Below is a small trained network, with its code and all its weights. Each question gives an input and a class and asks what happens when units are switched off, that is, made to give their printed mean instead of their output.

import numpy as np


def w(rows, s, z=0):
    codes = np.array(rows[::2]) - 128.0
    scale = np.full(codes.shape[1], s)
    scale[-1] = z or s
    return codes * scale


def f(y):
    return y / 2 * (1 + np.tanh(0.7978845608 * (y + 0.044715 * y**3)))


def log_softmax(a):
    a = a - a.max(-1, keepdims=True)
    return a - np.log(np.exp(a).sum(-1, keepdims=True))


def net(x, mask):
    res = np.array(x, float).reshape(1, 5) / 4 @ E
    y = f(res @ A[0][:, :-1].T + A[0][:, -1])
    res = res + np.where(mask, y, B[0][:, -1]) @ B[0][:, :-1]
    return log_softmax(res[-1] @ U[:, :-1].T + U[:, -1])


A, B = {}, {}
E = w([
[86,23,44],'x0',
[140,173,105],'x1',
[31,129,254],'x2',
[190,162,157],'x3',
[84,152,67],'x4',
],0.0089)
A[0] = w([
[107,160,85,253],'neuron 0',
[143,54,105,90],'neuron 1',
[65,134,174,186],'neuron 2',
[66,174,145,244],'neuron 3',
[109,29,115,84],'neuron 4',
[212,249,195,228],'neuron 5',
[146,177,6,164],'neuron 6',
],0.014,0.0059)
B[0] = w([
[197,50,82,183],'neuron 0',
[137,217,137,167],'neuron 1',
[188,85,2,191],'neuron 2',
[193,117,31,193],'neuron 3',
[66,196,71,183],'neuron 4',
[181,214,77,255],'neuron 5',
[106,49,43,225],'neuron 6',
],0.0086,0.014)
U = w([
[146,14,100,179],'0',
[179,225,130,198],'1',
[5,166,135,112],'2',
[95,147,217,2],'3',
[79,119,130,16],'4',
[88,129,130,179],'5',
],0.015,0.0092)

Each question gives the input, the list of numbers given to net, and the class t.
The units are the neurons (one row each of A and B). Each row of codes is followed by its name. A weight is (code - 128) times the scale printed after its matrix; where a second scale follows, it is the last column's (A, B and U).
mask holds one flag per neuron, in row order. A switched-off neuron (its flag False) gives its mean, the last column of its row in B, instead of its output. The means were averaged over made-up inputs and are rounded, as every weight is.
A unit's drop is (log p(t) with every unit on - log p(t) with that unit switched off) / (log p(t) with every unit on - log p(t) with every unit switched off).
The circuit of an input: a set's keep is (log p(t) with only the set's units on - log p(t) with every unit switched off) / (log p(t) with every unit on - log p(t) with every unit switched off). Starting from all 7 units, units are removed one at a time, each time the one whose removal leaves the highest keep (on an exact tie, the one counted first), for as long as the keep stays at least 0.8.
circuit, biggest first: the units of the circuit, biggest drop first
most important unit: the unit with the biggest drop
k most important neurons: the k neurons with the biggest drops, biggest first
drop of u: that unit's drop, to one decimal
input [6,-7,-1,-8,-8], class 2: most important unit	neuron 4
input [7,0,-1,-3,2], class 2: circuit, biggest first	neuron 4; neuron 2
input [-7,-6,-3,-2,8], class 0: circuit, biggest first	neuron 1; neuron 0
input [6,4,2,5,-5], class 1: 3 most important neurons	neuron 6; neuron 0; neuron 2
input [1,2,4,1,2], class 0: 4 most important neurons	neuron 5; neuron 1; neuron 4; neuron 2
input [-2,8,-3,-3,-1], class 0: 2 most important neurons	neuron 6; neuron 1
input [5,5,2,5,-8], class 5: 2 most important neurons	neuron 5; neuron 3
input [4,3,-2,-5,-6], class 5: 2 most important neurons	neuron 2; neuron 5
input [4,-7,-2,2,-3], class 1: 2 most important neurons	neuron 6; neuron 1
input [3,-6,-3,-8,-5], class 2: 2 most important neurons	neuron 4; neuron 5
input [7,5,2,4,-4], class 5: 2 most important neurons	neuron 5; neuron 6
input [2,5,7,0,1], class 0: 2 most important neurons	neuron 5; neuron 2
input [-4,-1,-8,-1,5], class 0: drop of neuron 6	0.2
input [-3,-1,-6,1,6], class 0: most important unit	neuron 6
input [-4,6,2,-5,7], class 0: drop of neuron 6	0.0
input [2,-4,-2,-1,-6], class 2: drop of neuron 5	0.3
